Below are the code and all the weights of a small trained network. Each question names an input and a class and asks about switching units off, where a switched-off unit gives its printed mean instead of its output.

import numpy as np


def w(rows, s, z=0):
    codes = np.array(rows[::2]) - 128.0
    scale = np.full(codes.shape[1], s)
    scale[-1] = z or s
    return codes * scale


def norm(h):
    return h / np.sqrt((h * h).mean(-1, keepdims=True) + 1e-5)


def f(y):
    return np.maximum(y, 0)


def log_softmax(a):
    a = a - a.max(-1, keepdims=True)
    return a - np.log(np.exp(a).sum(-1, keepdims=True))


def net(x, mask):
    res = np.array(x, float).reshape(1, 7) / 4 @ E
    u = 0
    for l in range(3):
        y = f(norm(res) @ A[l][:, :-1].T + A[l][:, -1])
        res = res + np.where(mask[u : u + 12], y, B[l][:, -1]) @ B[l][:, :-1]
        u += 12
    return log_softmax(norm(res)[-1] @ U[:, :-1].T + U[:, -1])


A, B = {}, {}
E = w([
[134,127,125,126,127,126],'x0',
[157,180,69,218,70,139],'x1',
[133,143,111,113,141,122],'x2',
[133,132,120,123,133,125],'x3',
[253,123,202,151,193,164],'x4',
[134,110,88,95,122,215],'x5',
[124,120,136,136,124,131],'x6',
],0.011)
A[0] = w([
[145,181,83,204,108,143,145],'L0N0',
[112,164,54,193,57,125,103],'L0N1',
[184,148,139,188,189,154,30],'L0N2',
[43,44,110,85,148,89,199],'L0N3',
[193,172,178,161,169,165,69],'L0N4',
[54,145,96,95,135,105,117],'L0N5',
[107,109,117,162,153,101,38],'L0N6',
[180,114,199,147,204,169,132],'L0N7',
[117,129,79,137,118,174,130],'L0N8',
[136,124,140,139,160,108,18],'L0N9',
[121,157,173,173,147,14,229],'L0N10',
[154,190,86,250,145,166,1],'L0N11',
],0.012,0.0052)
B[0] = w([
[126,124,89,200,49,108,209],'L0N0',
[122,212,136,187,237,152,220],'L0N1',
[122,50,177,41,81,90,180],'L0N2',
[208,93,133,99,74,103,253],'L0N3',
[135,25,158,38,105,99,200],'L0N4',
[186,94,157,164,76,131,202],'L0N5',
[109,131,86,125,100,133,132],'L0N6',
[131,190,112,157,208,152,239],'L0N7',
[119,111,147,160,130,171,168],'L0N8',
[78,130,139,91,175,95,133],'L0N9',
[78,197,160,127,141,2,254],'L0N10',
[134,27,152,27,21,95,193],'L0N11',
],0.0097,0.0094)
A[1] = w([
[175,129,107,135,85,159,94],'L1N0',
[130,89,123,62,101,251,173],'L1N1',
[167,126,129,129,133,58,75],'L1N2',
[79,116,173,116,248,146,95],'L1N3',
[95,144,147,110,191,143,104],'L1N4',
[176,95,137,110,155,100,104],'L1N5',
[126,151,96,158,139,125,75],'L1N6',
[107,160,140,153,170,118,49],'L1N7',
[89,181,135,185,148,106,66],'L1N8',
[94,130,63,161,165,193,31],'L1N9',
[137,99,74,148,207,171,2],'L1N10',
[74,128,96,178,136,186,80],'L1N11',
],0.015,0.0054)
B[1] = w([
[123,88,143,83,161,139,179],'L1N0',
[167,80,49,227,169,111,255],'L1N1',
[99,130,167,105,150,137,238],'L1N2',
[125,243,124,120,194,142,218],'L1N3',
[130,206,144,53,156,132,170],'L1N4',
[95,167,131,188,106,119,233],'L1N5',
[100,130,128,156,121,130,152],'L1N6',
[124,205,113,131,155,105,147],'L1N7',
[136,129,101,164,158,134,191],'L1N8',
[94,155,188,8,59,171,148],'L1N9',
[141,154,93,157,203,120,143],'L1N10',
[140,156,185,56,92,129,158],'L1N11',
],0.012,0.0078)
A[2] = w([
[162,161,185,145,116,90,153],'L2N0',
[156,79,138,106,154,110,255],'L2N1',
[1,158,158,99,102,89,2],'L2N2',
[127,147,222,66,103,87,61],'L2N3',
[123,83,162,110,82,112,171],'L2N4',
[89,93,128,105,72,231,197],'L2N5',
[134,118,133,126,69,221,69],'L2N6',
[89,222,129,104,180,34,84],'L2N7',
[153,94,74,117,113,118,24],'L2N8',
[87,157,109,192,90,147,69],'L2N9',
[116,165,122,104,81,225,11],'L2N10',
[118,164,181,99,101,79,160],'L2N11',
],0.013,0.0029)
B[2] = w([
[69,93,123,125,90,139,197],'L2N0',
[125,107,103,212,90,139,178],'L2N1',
[202,79,94,162,159,200,185],'L2N2',
[100,131,152,48,84,101,203],'L2N3',
[84,113,122,121,142,178,173],'L2N4',
[233,153,68,120,111,86,154],'L2N5',
[168,118,100,79,142,113,149],'L2N6',
[161,117,106,139,116,185,253],'L2N7',
[129,80,112,174,140,151,150],'L2N8',
[119,186,130,140,151,94,155],'L2N9',
[177,161,137,10,125,15,146],'L2N10',
[46,96,158,102,83,154,208],'L2N11',
],0.013)
U = w([
[59,66,191,100,51,106,207],'0',
[216,32,62,193,116,154,255],'1',
[75,236,204,57,188,154,27],'2',
[209,179,89,164,250,185,57],'3',
[86,210,91,248,81,125,46],'4',
[234,199,66,62,85,91,73],'5',
],0.02,0.003)

Each question gives the input, the list of numbers given to net, and the class t.
The units are the neurons (one row each of A and B). Each row of codes is followed by its name. A weight is (code - 128) times the scale printed after its matrix; where a second scale follows, it is the last column's (A, B and U).
mask holds one flag per neuron, layer by layer. A switched-off neuron (its flag False) gives its mean, the last column of its row in B, instead of its output. The means were averaged over made-up inputs and are rounded, as every weight is.
A unit's drop is (log p(t) with every unit on - log p(t) with that unit switched off) / (log p(t) with every unit on - log p(t) with every unit switched off).
The circuit of an input: a set's keep is (log p(t) with only the set's units on - log p(t) with every unit switched off) / (log p(t) with every unit on - log p(t) with every unit switched off). Starting from the 12 units with the biggest drops (on a tie, the unit counted first), units are removed one at a time, each time the one whose removal leaves the highest keep (on an exact tie, the one counted first), for as long as the keep stays at least 0.8.
circuit, biggest first: the units of the circuit, biggest drop first
top k neurons: the k neurons with the biggest drops, biggest first
k most important neurons of layer l: the k neurons of layer l with the biggest drops, biggest first
drop when u is switched off: that unit's drop, to one decimal
input [2,-1,-1,-4,5,1,-5], class 3: circuit, biggest first	L0N7
input [1,8,8,-1,1,-8,6], class 0: top 3 neurons	L0N11; L0N7; L1N1
input [0,2,-5,7,-7,1,-7], class 5: top 2 neurons	L0N10; L1N1
input [8,0,3,-3,3,-8,7], class 2: top 2 neurons	L0N3; L0N11
input [5,1,6,7,-3,-1,-4], class 4: top 2 neurons	L0N1; L0N11
input [-5,-1,-7,4,3,7,5], class 3: top 2 neurons	L0N7; L0N3
input [-6,0,4,1,-5,8,-4], class 1: top 2 neurons	L1N1; L0N7
input [-8,-3,-4,2,1,2,2], class 3: 2 most important neurons of layer 0	L0N10; L0N7
input [2,1,0,-4,-2,1,2], class 5: 2 most important neurons of layer 1	L1N1; L1N9
input [-5,0,7,5,-4,2,-6], class 1: top 2 neurons	L0N10; L0N3
input [-4,1,-7,3,-6,-1,0], class 4: 4 most important neurons of layer 0	L0N1; L0N11; L0N4; L0N2
input [1,1,-4,2,-5,4,-6], class 5: top 3 neurons	L0N10; L0N1; L0N11
input [3,-2,-2,2,1,0,3], class 2: top 2 neurons	L0N7; L1N1
input [3,2,-7,-4,-8,-1,5], class 4: circuit, biggest first	L0N1
input [8,7,8,1,-7,8,8], class 5: drop when L0N3 is switched off	0.0
input [6,-6,-5,1,4,5,-5], class 3: drop when L0N10 is switched off	0.3
input [-7,-1,-7,0,-3,8,-1], class 1: drop when L1N1 is switched off	0.3
